Here is a tiny trained network, its code and every weight. The questions are about switching its units off for an input and a target symbol, where a switched-off unit gives its printed mean instead of its output.

import numpy as np


def w(rows, s, z=0):
    codes = np.array(rows[::2]) - 128.0
    scale = np.full(codes.shape[1], s)
    scale[-1] = z or s
    return codes * scale


def f(y):
    return y / 2 * (1 + np.tanh(0.7978845608 * (y + 0.044715 * y**3)))


def softmax(a):
    e = np.exp(a - a.max(-1, keepdims=True))
    return e / e.sum(-1, keepdims=True)


def log_softmax(a):
    a = a - a.max(-1, keepdims=True)
    return a - np.log(np.exp(a).sum(-1, keepdims=True))


def net(x, mask):
    ids = ['ΘΛΞΣΦΨαβγηπτω'.index(c) for c in x.split()]
    T = len(ids)
    res = E[ids] + P[:T]
    r = res
    for j in range(2):
        rows = slice(4 * j, 4 * j + 4)
        q, k, v = (r @ M[0][rows].T for M in (Q, K, V))
        z = softmax(np.where(np.tri(T) > 0, q @ k.T / 4**0.5, -1e9)) @ v
        o = O[0][rows]
        res = res + np.where(mask[j], z, o[:, -1]) @ o[:, :-1]
    y = f(res @ A[0][:, :-1].T + A[0][:, -1])
    res = res + np.where(mask[2:26], y, B[0][:, -1]) @ B[0][:, :-1]
    return log_softmax(res[-1] @ U[:, :-1].T + U[:, -1])


Q, K, V, O, A, B = {}, {}, {}, {}, {}, {}
E = w([
[118,24,7],'Θ',
[151,95,47],'Λ',
[222,176,66],'Ξ',
[151,160,33],'Σ',
[160,111,51],'Φ',
[2,149,233],'Ψ',
[241,180,183],'α',
[206,121,40],'β',
[157,212,61],'γ',
[106,124,40],'η',
[189,218,182],'π',
[200,129,189],'τ',
[182,54,15],'ω',
],0.0095)
P = w([
[47,209,108],'0',
[253,101,83],'1',
[248,104,75],'2',
[243,108,74],'3',
[248,105,68],'4',
[241,116,62],'5',
[249,117,57],'6',
[244,126,55],'7',
[242,126,48],'8',
[234,142,44],'9',
],0.0063)
Q[0] = w([
[144,166,247],'head 1',
[104,56,20],'head 1',
[215,143,63],'head 1',
[157,183,40],'head 1',
[199,166,118],'head 2',
[224,104,31],'head 2',
[34,129,198],'head 2',
[45,135,204],'head 2',
],0.011)
K[0] = w([
[211,67,147],'head 1',
[48,183,87],'head 1',
[57,96,165],'head 1',
[70,155,175],'head 1',
[45,168,122],'head 2',
[9,136,182],'head 2',
[239,114,94],'head 2',
[224,113,82],'head 2',
],0.014)
V[0] = w([
[55,88,189],'head 1',
[194,67,152],'head 1',
[218,122,89],'head 1',
[9,161,149],'head 1',
[161,237,168],'head 2',
[187,234,194],'head 2',
[131,87,42],'head 2',
[81,166,151],'head 2',
],0.012)
O[0] = w([
[99,210,160,10],'head 1',
[145,67,216,51],'head 1',
[172,22,137,184],'head 1',
[97,246,87,119],'head 1',
[38,53,71,94],'head 2',
[26,39,101,35],'head 2',
[211,141,108,255],'head 2',
[83,169,101,132],'head 2',
],0.012,0.0054)
A[0] = w([
[190,102,73,202],'neuron 1',
[168,76,117,242],'neuron 2',
[17,122,96,204],'neuron 3',
[167,77,120,255],'neuron 4',
[148,134,118,123],'neuron 5',
[114,171,62,127],'neuron 6',
[118,179,39,126],'neuron 7',
[122,90,54,152],'neuron 8',
[182,92,93,220],'neuron 9',
[210,151,101,211],'neuron 10',
[95,59,34,203],'neuron 11',
[24,75,184,136],'neuron 12',
[162,178,164,210],'neuron 13',
[143,80,200,78],'neuron 14',
[39,66,96,100],'neuron 15',
[173,190,127,110],'neuron 16',
[170,148,128,238],'neuron 17',
[106,77,57,164],'neuron 18',
[141,73,206,64],'neuron 19',
[90,210,153,113],'neuron 20',
[143,79,197,71],'neuron 21',
[2,123,104,218],'neuron 22',
[195,161,112,247],'neuron 23',
[44,71,95,125],'neuron 24',
],0.0084,0.0046)
B[0] = w([
[53,163,134,246],'neuron 1',
[64,114,120,206],'neuron 2',
[161,51,143,172],'neuron 3',
[47,107,120,206],'neuron 4',
[130,128,112,151],'neuron 5',
[166,189,141,171],'neuron 6',
[163,254,147,191],'neuron 7',
[98,173,158,185],'neuron 8',
[63,135,129,230],'neuron 9',
[102,122,64,255],'neuron 10',
[104,177,193,213],'neuron 11',
[210,91,7,144],'neuron 12',
[155,48,175,185],'neuron 13',
[169,186,117,146],'neuron 14',
[205,133,203,175],'neuron 15',
[195,84,143,198],'neuron 16',
[112,82,71,199],'neuron 17',
[114,190,205,188],'neuron 18',
[165,186,138,148],'neuron 19',
[87,16,153,137],'neuron 20',
[181,191,128,146],'neuron 21',
[164,22,112,172],'neuron 22',
[125,100,56,240],'neuron 23',
[198,131,217,175],'neuron 24',
],0.0074,0.021)
U = w([
[145,39,154,74],'Θ',
[254,103,74,122],'Λ',
[168,149,129,110],'Ξ',
[170,221,214,130],'Σ',
[83,3,68,135],'Φ',
[252,125,174,38],'Ψ',
[76,152,89,142],'α',
[166,208,90,113],'β',
[17,101,105,122],'γ',
[59,125,190,149],'η',
[73,210,124,124],'π',
[161,86,151,253],'τ',
[106,145,81,155],'ω',
],0.0066,0.0062)

Each question gives the input, a string of symbols that net reads in full, and the target symbol t.
The units are the heads (4 rows each of Q, K, V and O) and the neurons (one row each of A and B). Each row of codes is followed by its name. A weight is (code - 128) times the scale printed after its matrix; where a second scale follows, it is the last column's (O, A, B and U).
mask holds one flag per unit, heads first, then neurons. A switched-off unit (its flag False) gives its mean, the last column of its rows in O or B, instead of its output. The means were averaged over made-up inputs and are rounded, as every weight is.
A unit's drop is (log p(t) with every unit on - log p(t) with that unit switched off) / (log p(t) with every unit on - log p(t) with every unit switched off).
The circuit of an input: a set's keep is (log p(t) with only the set's units on - log p(t) with every unit switched off) / (log p(t) with every unit on - log p(t) with every unit switched off). Starting from the 12 units with the biggest drops (on a tie, the unit counted first), units are removed one at a time, each time the one whose removal leaves the highest keep (on an exact tie, the one counted first), for as long as the keep stays at least 0.8.
units of the circuit, in order: the units of the circuit, biggest drop first
unit that matters most: the unit with the biggest drop
k most important neurons: the k neurons with the biggest drops, biggest first
heads that matter: for each layer, one digit per head in row order, 1 if its drop is at least 0.15 and else 0, layers parted by /
drop of u: that unit's drop, to one decimal
input η π Θ Θ γ, target β: heads that matter => 10
input Θ Ξ π γ ω Θ, target Λ: heads that matter => 11
input Θ γ ω γ γ Ξ Ξ ω Σ Φ, target Λ: heads that matter => 01
input η Θ τ Ξ, target β: units of the circuit, in order => [head 1; neuron 7]
input Ξ Θ Ξ Θ Θ γ Λ, target η: unit that matters most => head 2
input ω ω α ω ω η α, target Φ: 4 most important neurons => [neuron 4; neuron 2; neuron 7; neuron 9]
input ω Θ γ γ γ ω Θ β η π, target Φ: units of the circuit, in order => [neuron 4; head 1]
input η γ Λ Θ ω ω, target β: heads that matter => 10
input Θ β γ α τ, target Λ: 3 most important neurons => [neuron 21; neuron 14; neuron 19]
input π Θ Θ Θ τ Θ Ξ Σ β τ, target Ψ: 2 most important neurons => [neuron 15; neuron 24]
input π η Θ ω π β ω, target Ψ: 2 most important neurons => [neuron 22; neuron 15]
input Θ γ η, target Λ: drop of head 2 => 1.4
input β Θ γ γ Θ γ Θ α β, target γ: drop of head 2 => 0.1
input γ ω Ξ Θ τ γ ω γ β, target Σ: drop of neuron 21 => 0.0
input Θ ω Θ π γ α, target Λ: drop of neuron 21 => 0.3
input Θ γ π γ Θ Θ Ξ Ξ ω Σ, target Λ: most important neuron => [neuron 16]
